Here is a tiny trained network, its code and every weight. The questions are about switching its units off for an input and a target symbol, where a switched-off unit gives its printed mean instead of its output.

import numpy as np


def w(rows, s, z=0):
    codes = np.array(rows[::2]) - 128.0
    scale = np.full(codes.shape[1], s)
    scale[-1] = z or s
    return codes * scale


def softmax(a):
    e = np.exp(a - a.max(-1, keepdims=True))
    return e / e.sum(-1, keepdims=True)


def log_softmax(a):
    a = a - a.max(-1, keepdims=True)
    return a - np.log(np.exp(a).sum(-1, keepdims=True))


def net(x, mask):
    ids = ['ΓΘαβζλμξστω'.index(c) for c in x.split()]
    T = len(ids)
    res = E[ids] + P[:T]
    u = 0
    for l in range(3):
        r = res
        for j in range(2):
            rows = slice(4 * j, 4 * j + 4)
            q, k, v = (r @ M[l][rows].T for M in (Q, K, V))
            z = softmax(np.where(np.tri(T) > 0, q @ k.T / 4**0.5, -1e9)) @ v
            o = O[l][rows]
            res = res + np.where(mask[u + j], z, o[:, -1]) @ o[:, :-1]
        u += 2
    return log_softmax(res[-1] @ U[:, :-1].T + U[:, -1])


Q, K, V, O = {}, {}, {}, {}
E = w([
[167,94,121,250],'Γ',
[109,42,117,119],'Θ',
[175,52,165,110],'α',
[117,65,130,200],'β',
[87,100,43,207],'ζ',
[135,71,166,127],'λ',
[208,61,212,144],'μ',
[213,92,176,185],'ξ',
[28,55,58,161],'σ',
[89,80,43,97],'τ',
[119,62,115,47],'ω',
],0.012)
P = w([
[110,31,166,160],'0',
[141,61,41,74],'1',
[20,212,99,140],'2',
[95,37,77,118],'3',
[135,143,250,148],'4',
[244,175,38,182],'5',
],0.015)
Q[0] = w([
[146,48,130,193],'0.h0',
[66,160,255,145],'0.h0',
[30,108,140,134],'0.h0',
[107,69,155,118],'0.h0',
[241,194,59,116],'0.h1',
[133,197,160,96],'0.h1',
[113,71,81,115],'0.h1',
[141,132,194,56],'0.h1',
],0.0081)
K[0] = w([
[63,185,89,80],'0.h0',
[102,212,115,127],'0.h0',
[77,135,117,134],'0.h0',
[193,149,91,127],'0.h0',
[106,243,66,101],'0.h1',
[124,122,61,102],'0.h1',
[72,108,135,120],'0.h1',
[162,93,117,124],'0.h1',
],0.011)
V[0] = w([
[254,144,76,91],'0.h0',
[105,145,233,159],'0.h0',
[81,47,132,145],'0.h0',
[123,189,170,7],'0.h0',
[137,95,86,33],'0.h1',
[44,102,71,21],'0.h1',
[170,63,166,23],'0.h1',
[113,113,198,176],'0.h1',
],0.0093)
O[0] = w([
[98,122,51,191,50],'0.h0',
[97,144,169,88,100],'0.h0',
[116,186,180,169,254],'0.h0',
[59,162,98,86,2],'0.h0',
[119,108,101,246,110],'0.h1',
[91,95,183,213,121],'0.h1',
[147,214,83,192,150],'0.h1',
[169,159,165,88,194],'0.h1',
],0.011,0.0094)
Q[1] = w([
[124,147,173,136],'1.h0',
[74,134,149,55],'1.h0',
[112,121,22,47],'1.h0',
[108,224,144,173],'1.h0',
[150,17,1,32],'1.h1',
[67,161,172,199],'1.h1',
[134,109,48,29],'1.h1',
[229,123,197,115],'1.h1',
],0.0093)
K[1] = w([
[2,15,86,47],'1.h0',
[149,99,60,239],'1.h0',
[180,113,57,113],'1.h0',
[190,89,128,209],'1.h0',
[146,43,181,250],'1.h1',
[226,144,129,189],'1.h1',
[120,99,178,67],'1.h1',
[149,107,238,146],'1.h1',
],0.0061)
V[1] = w([
[165,66,120,31],'1.h0',
[241,27,82,146],'1.h0',
[234,74,156,101],'1.h0',
[124,92,62,222],'1.h0',
[172,118,148,208],'1.h1',
[103,1,245,171],'1.h1',
[136,120,254,127],'1.h1',
[96,207,216,38],'1.h1',
],0.0059)
O[1] = w([
[172,99,113,58,118],'1.h0',
[172,53,211,55,150],'1.h0',
[135,124,125,83,213],'1.h0',
[161,101,151,161,78],'1.h0',
[102,211,165,69,197],'1.h1',
[51,135,3,92,234],'1.h1',
[34,87,132,128,253],'1.h1',
[60,196,39,162,167],'1.h1',
],0.0067,0.014)
Q[2] = w([
[188,210,101,101],'2.h0',
[160,105,65,101],'2.h0',
[109,72,59,135],'2.h0',
[166,46,122,175],'2.h0',
[117,22,108,210],'2.h1',
[211,127,14,76],'2.h1',
[90,248,61,186],'2.h1',
[70,134,191,65],'2.h1',
],0.011)
K[2] = w([
[175,252,90,63],'2.h0',
[43,174,113,182],'2.h0',
[2,135,167,133],'2.h0',
[80,161,101,205],'2.h0',
[234,137,16,140],'2.h1',
[129,237,93,136],'2.h1',
[149,114,142,181],'2.h1',
[37,68,123,101],'2.h1',
],0.0094)
V[2] = w([
[38,198,79,219],'2.h0',
[75,103,78,118],'2.h0',
[14,92,222,157],'2.h0',
[136,20,58,147],'2.h0',
[68,104,85,86],'2.h1',
[63,98,60,81],'2.h1',
[2,78,193,42],'2.h1',
[57,110,62,233],'2.h1',
],0.0096)
O[2] = w([
[95,115,194,13,107],'2.h0',
[209,212,170,58,144],'2.h0',
[176,127,149,180,206],'2.h0',
[207,2,182,180,103],'2.h0',
[105,117,188,42,171],'2.h1',
[75,118,193,114,170],'2.h1',
[187,34,50,99,252],'2.h1',
[53,107,106,196,108],'2.h1',
],0.0078,0.017)
U = w([
[175,130,126,76,76],'Γ',
[163,152,126,143,253],'Θ',
[213,94,125,167,80],'α',
[118,58,107,137,61],'β',
[124,89,64,187,120],'ζ',
[54,156,118,129,153],'λ',
[187,112,13,154,84],'μ',
[72,87,37,134,207],'ξ',
[156,160,2,145,80],'σ',
[184,213,129,127,158],'τ',
[128,168,241,79,113],'ω',
],0.009,0.0063)

Each question gives the input, a string of symbols that net reads in full, and the target symbol t.
The units are the heads (4 rows each of Q, K, V and O). Each row of codes is followed by its name. A weight is (code - 128) times the scale printed after its matrix; where a second scale follows, it is the last column's (O and U).
mask holds one flag per head, layer by layer. A switched-off head (its flag False) gives its mean, the last column of its rows in O, instead of its output. The means were averaged over made-up inputs and are rounded, as every weight is.
A unit's drop is (log p(t) with every unit on - log p(t) with that unit switched off) / (log p(t) with every unit on - log p(t) with every unit switched off).
The circuit of an input: a set's keep is (log p(t) with only the set's units on - log p(t) with every unit switched off) / (log p(t) with every unit on - log p(t) with every unit switched off). Starting from all 6 units, units are removed one at a time, each time the one whose removal leaves the highest keep (on an exact tie, the one counted first), for as long as the keep stays at least 0.8.
units of the circuit, in order: the units of the circuit, biggest drop first
most important unit: the unit with the biggest drop
heads that matter: for each layer, one digit per head in row order, 1 if its drop is at least 0.15 and else 0, layers parted by /
input ξ β β β λ, target σ: most important unit : 2.h0
input λ λ β, target ω: units of the circuit, in order : (1.h1, 0.h0, 2.h0)
input β ζ β λ β σ, target ξ: units of the circuit, in order : (0.h1, 1.h1, 0.h0)
input ξ ξ Θ, target σ: heads that matter : 01 / 00 / 10
input λ μ ξ λ, target λ: units of the circuit, in order : (0.h0, 2.h1, 0.h1, 2.h0)
input ζ β τ ω α, target α: heads that matter : 01 / 10 / 10
input ξ Θ Θ, target σ: units of the circuit, in order : (2.h0, 0.h1)
input λ Θ ζ, target ω: units of the circuit, in order : (1.h1, 0.h0, 2.h0)
input β β β β Θ Θ, target ξ: units of the circuit, in order : (1.h1, 0.h1, 0.h0)
input ω β β, target λ: heads that matter : 11 / 10 / 11
input β Θ μ β λ, target Γ: units of the circuit, in order : (2.h1, 0.h0)
input μ β Θ σ ω, target τ: heads that matter : 01 / 01 / 01
input μ ω σ ω Θ, target τ: units of the circuit, in order : (0.h1, 2.h1)
input β Θ τ ω Θ, target Γ: heads that matter : 11 / 11 / 01
input λ Θ β α σ, target ω: heads that matter : 11 / 11 / 10
input ξ λ τ ξ ξ σ, target α: heads that matter : 01 / 01 / 10
input β Θ λ Γ Γ, target Γ: units of the circuit, in order : (2.h1, 0.h0, 0.h1)
input σ μ μ, target β: heads that matter : 11 / 01 / 11
input Γ β ω Γ ζ Θ, target ζ: heads that matter : 11 / 01 / 01
input Θ Θ β Γ Γ α, target ξ: heads that matter : 11 / 11 / 01
input μ μ σ Θ α β, target ω: units of the circuit, in order : (2.h1, 0.h1)
input ω β β σ μ ζ, target ξ: heads that matter : 11 / 01 / 01
